Rows and roughly how far along a hidden order each lies, from 0 to 20
-8; 2; -3; -25; 12; 1; -11; 5; -34; -2; 4; -4; -6; 11; -4; -6; 2; -1; -2; -1; 18
6
-8; 4; -1; -7; 8; 13; -15; 7; -37; -1; 26; -34; 3; 0; -11; 11; -21; 0; -2; -2; 17
1
12; 38; 41; 47; 0; 3; -6; -2; -14; 5; -5; -20; 19; -20; -3; 15; -23; 4; 11; 0; -11
5
8; 12; 23; 14; 7; -9; -9; 3; -50; -1; -27; 25; -4; 7; 4; -3; 4; 0; 8; 0; 10
11
-2; 7; 13; -4; 11; 7; -13; 7; -65; -2; 2; -22; 4; 11; -8; 9; -15; -1; -3; -2; 11
5
0; -5; -43; -8; 7; 3; -2; 6; -64; 0; 0; -9; -1; 2; 1; 9; 9; -4; -4; -1; 21
9
-10; 1; 33; -3; 10; 13; -18; 4; 7; 0; 24; -34; 1; 5; -15; 4; -26; -2; -7; 0; 23
0
-2; -24; -32; -11; -22; -4; 9; 4; 26; -2; -5; 21; -14; -1; 9; 2; 26; -2; 0; 0; -28
20
2; 1; -11; -23; 15; -7; -1; 5; -101; -3; -29; 17; -3; 9; 9; -8; 30; -3; 6; -1; 13
12
-11; -27; -25; -30; 6; -2; -1; 0; 2; -5; -9; 36; -13; 27; 1; -23; 23; -5; -4; 2; 20
14
-15; -30; -43; -42; -11; 1; 8; 3; 70; -4; 17; 26; -28; 9; 1; -19; 26; -6; -10; 1; -10
16
-3; -13; -33; -21; 2; 0; 7; 5; -27; -3; -6; 13; -12; 7; 8; -4; 28; -5; -2; 0; -10
14
16; 46; 37; 45; 0; 1; -2; 0; -62; 5; -13; -19; 19; -24; 2; 16; -22; 3; 11; -1; -24
7
-2; -18; -15; -41; 7; -6; 4; 6; -28; -4; -17; 28; -12; 23; 5; -1; 32; -3; -3; -1; 8
16
-1; -15; -5; 9; -3; -9; 0; 0; -26; -2; -22; 28; -2; 14; 11; -4; 20; 1; 4; 1; 2
15
7; 13; 42; 27; -5; -5; 1; -3; 9; 1; -12; 3; 7; -6; 0; 3; -20; 3; 8; -1; -1
9
4; 33; 12; 2; 22; 7; -17; 10; -116; 0; 0; -42; 11; -6; -6; 18; -17; 0; 2; -3; 10
0
-1; -20; -30; -10; -18; -5; 6; 5; 4; -2; -7; 27; -16; 4; 11; -4; 31; -2; -1; 0; -26
18
-7; -47; -26; -31; 8; 1; 2; 5; 1; -4; 0; 23; -13; 25; 3; -1; 23; -2; -13; -1; 13
16
5; 8; 28; 20; -5; -6; -1; -2; -2; 0; -16; 11; 4; -4; 6; -1; 2; 5; 6; 0; 2
12
6; 33; 30; 30; 13; 4; -10; -5; -45; 3; 3; -23; 21; -13; -5; 9; -26; 5; 9; 0; 19
0
18; 20; 25; 24; -4; -11; 12; -3; -42; 1; -31; 9; 10; -15; 13; 4; 4; 2; 13; -1; -19
15
11; 15; 20; 27; -12; -3; 8; -3; 15; 2; -3; 4; 10; -16; 5; 7; -13; 1; 5; 0; -26
14
-6; -8; -32; -18; 2; 5; 0; 4; -37; -1; 9; -19; -3; 1; 3; 5; 9; -5; -5; -1; -8
9
-3; -11; -24; -26; 8; -6; 1; 3; -58; -4; -18; 20; -11; 11; 6; -13; 28; -4; 2; 0; 9
12
14; 33; 47; 30; 7; -11; -5; -2; -55; 1; -33; 12; 13; -2; 1; 2; -15; 6; 13; -1; 10
9
10; 48; 34; 52; 0; 3; -4; -4; -40; 5; -1; -32; 13; -22; -3; 1; -27; 2; 15; 1; -10
2
0; 4; 22; 25; -3; 1; -7; -7; 43; 2; 16; -17; 17; -9; -8; 5; -34; 4; 1; 1; 13
4
6; 2; -6; 18; -12; -1; 14; -5; 22; 2; -4; 0; 11; -16; 7; 13; -8; 1; 3; 0; -24
16
15; 39; 39; 50; -10; -1; 6; 0; -37; 4; -12; -19; 23; -31; 3; 25; -26; 3; 11; -1; -39
14
13; 34; 41; 43; 5; -3; -7; -3; -53; 4; -14; -9; 18; -12; 0; 6; -26; 5; 12; 0; 5
5
9; 26; 43; 30; 5; -6; -5; -1; -48; 1; -13; -4; 20; 1; 0; 8; -24; 6; 12; -2; 15
6
-2; -19; -14; -16; 13; -9; -2; 2; -43; -4; -31; 38; -8; 28; 4; -18; 29; -3; 0; 1; 29
14
3; 3; -30; 10; -15; 0; 8; 6; -53; 2; -4; -13; 4; -17; 12; 26; 11; 0; -1; 0; -37
18
17; 48; 39; 53; -2; -2; 0; -3; -29; 4; -20; -15; 18; -22; -1; 11; -24; 2; 8; 0; -22
8
-6; 9; 2; -2; 12; 10; -13; 5; -43; 0; 12; -37; 3; -1; -11; 13; -21; 0; -3; -2; 15
0
9; 24; 29; 38; -5; 0; -2; -4; 8; 4; 0; -20; 5; -18; -4; 13; -34; 3; 5; 0; -12
7
18; 15; 18; 16; 2; -14; 5; -1; -69; 1; -43; 33; 9; -2; 14; 1; 21; 2; 11; 0; -10
16
-1; 25; 29; 4; 16; 5; -15; 3; -43; 0; -3; -19; 8; 5; -11; 1; -19; 0; 1; 0; 18
3
13; 48; 38; 55; 9; 1; -6; -3; -63; 4; -12; -24; 19; -24; 0; 9; -25; 4; 16; 0; -6
3
3; 29; 28; 37; -19; -5; 11; -6; 59; 1; 2; 6; 4; -20; -2; -5; -23; 1; 8; 1; -27
17
5; 6; 2; 11; -11; -5; 11; -5; 30; 1; -5; 16; -2; -6; 11; -6; 6; 1; 7; 0; -15
15
14; 33; 25; 37; -10; 0; 3; -2; 7; 4; 1; -25; 15; -30; -2; 19; -27; 3; 4; -1; -27
9
8; 7; 7; 15; -14; -6; 18; -4; 26; 1; -59; 6; 6; -18; 11; 3; 12; 2; 7; 1; -22
20
11; 9; 5; 19; -6; -13; 14; -7; 12; 1; -40; 32; 3; -9; 13; -11; 18; -1; 9; 1; -16
20
4; 25; 13; 4; 1; 6; -1; 3; -10; 3; 14; -33; 5; -23; -6; 12; -25; 0; 6; -2; -16
6
-12; -23; -23; -25; 4; 8; -2; 2; 11; -2; 18; -8; -3; 8; -7; -1; 3; -4; -9; 0; 16
8
3; -10; -28; -14; 5; -14; 6; 5; -42; -3; -24; 39; -15; 16; 9; -9; 30; -4; 1; 0; -27
18
5; 34; 17; 10; 6; 9; -6; 0; -2; 3; 20; -30; 9; -13; -11; 7; -26; 1; 0; -1; -4
3
-4; -15; -17; 0; -21; 2; 16; -9; 87; 3; 22; -6; 7; -18; 3; 14; -16; 1; -2; 1; -22
16
-8; -36; -29; -46; 17; -1; -3; 3; -44; -4; -1; 6; -8; 28; 3; -7; 27; -1; -4; -2; 35
6
-3; -13; -29; -36; 2; -7; 6; 4; -28; -4; -25; 48; -12; 18; 4; -12; 28; -5; -4; 0; 1
19
-3; 10; 6; 38; -12; 6; -3; -8; 70; 3; 26; -31; 9; -16; -10; 1; -36; 3; 1; 1; -6
4
7; 26; 32; 40; -6; 3; -3; -4; -3; 4; 6; -25; 11; -20; -6; 4; -27; 2; 9; 1; -16
5
13; 49; 37; 54; 7; 0; -5; -3; -85; 4; -4; -29; 18; -24; -2; 10; -16; 5; 17; 0; 0
1
18; 47; 45; 52; 4; -5; -4; -1; -76; 4; -28; -1; 22; -20; -2; 12; -22; 3; 16; -1; -11
7
3; 26; 29; 10; 21; 3; -12; -1; -54; 0; -3; -17; 17; -2; -12; 6; -27; 2; 3; 0; 31
2
-4; 7; 1; 5; 16; 7; -15; 7; -39; -1; 9; -11; 6; 9; -12; 5; -20; -1; -2; -1; 14
3
9; 19; 30; 21; -12; -5; 3; -3; 22; 1; -5; 10; 6; -11; 3; -2; -15; 4; -1; 0; -11
12
-1; 12; 29; 5; 19; 4; -15; 1; -46; 0; 4; -21; 7; 7; -13; -1; -22; -1; 0; 0; 20
1
10; 39; 24; 24; 17; 5; -8; 4; -86; 4; 2; -30; 11; -20; -7; 13; -22; 1; 7; -2; 2
3
-11; -35; -44; -10; -22; 3; 8; 0; 74; 0; 26; -12; -12; -2; 2; 4; 1; -3; -14; 1; -27
15
2; -14; -16; -16; 1; -13; 3; 6; -51; -4; -36; 50; -2; 19; 6; -6; 26; -1; 3; 0; 6
19
0; -18; 4; 10; -10; -9; 10; -8; 62; -2; -17; 42; -2; 6; 7; -12; 16; 0; 2; 3; -8
20
11; 7; -10; -19; 14; -12; 4; 10; -94; -3; -48; 40; 1; 14; 15; -3; 43; -3; 5; -1; -5
19
20; 4; -4; 17; -2; -18; 7; 8; -120; -1; -53; 39; -1; -4; 20; 5; 52; 0; 12; -1; -28
20
3; -21; -10; 2; -12; -9; 8; -2; 25; -1; -15; 31; -7; 5; 10; -11; 19; 0; 1; 1; -11
17
-1; -4; -11; -11; 13; -6; -2; 5; -92; -3; -28; 31; -3; 17; 7; -13; 34; -2; 6; 0; 22
13
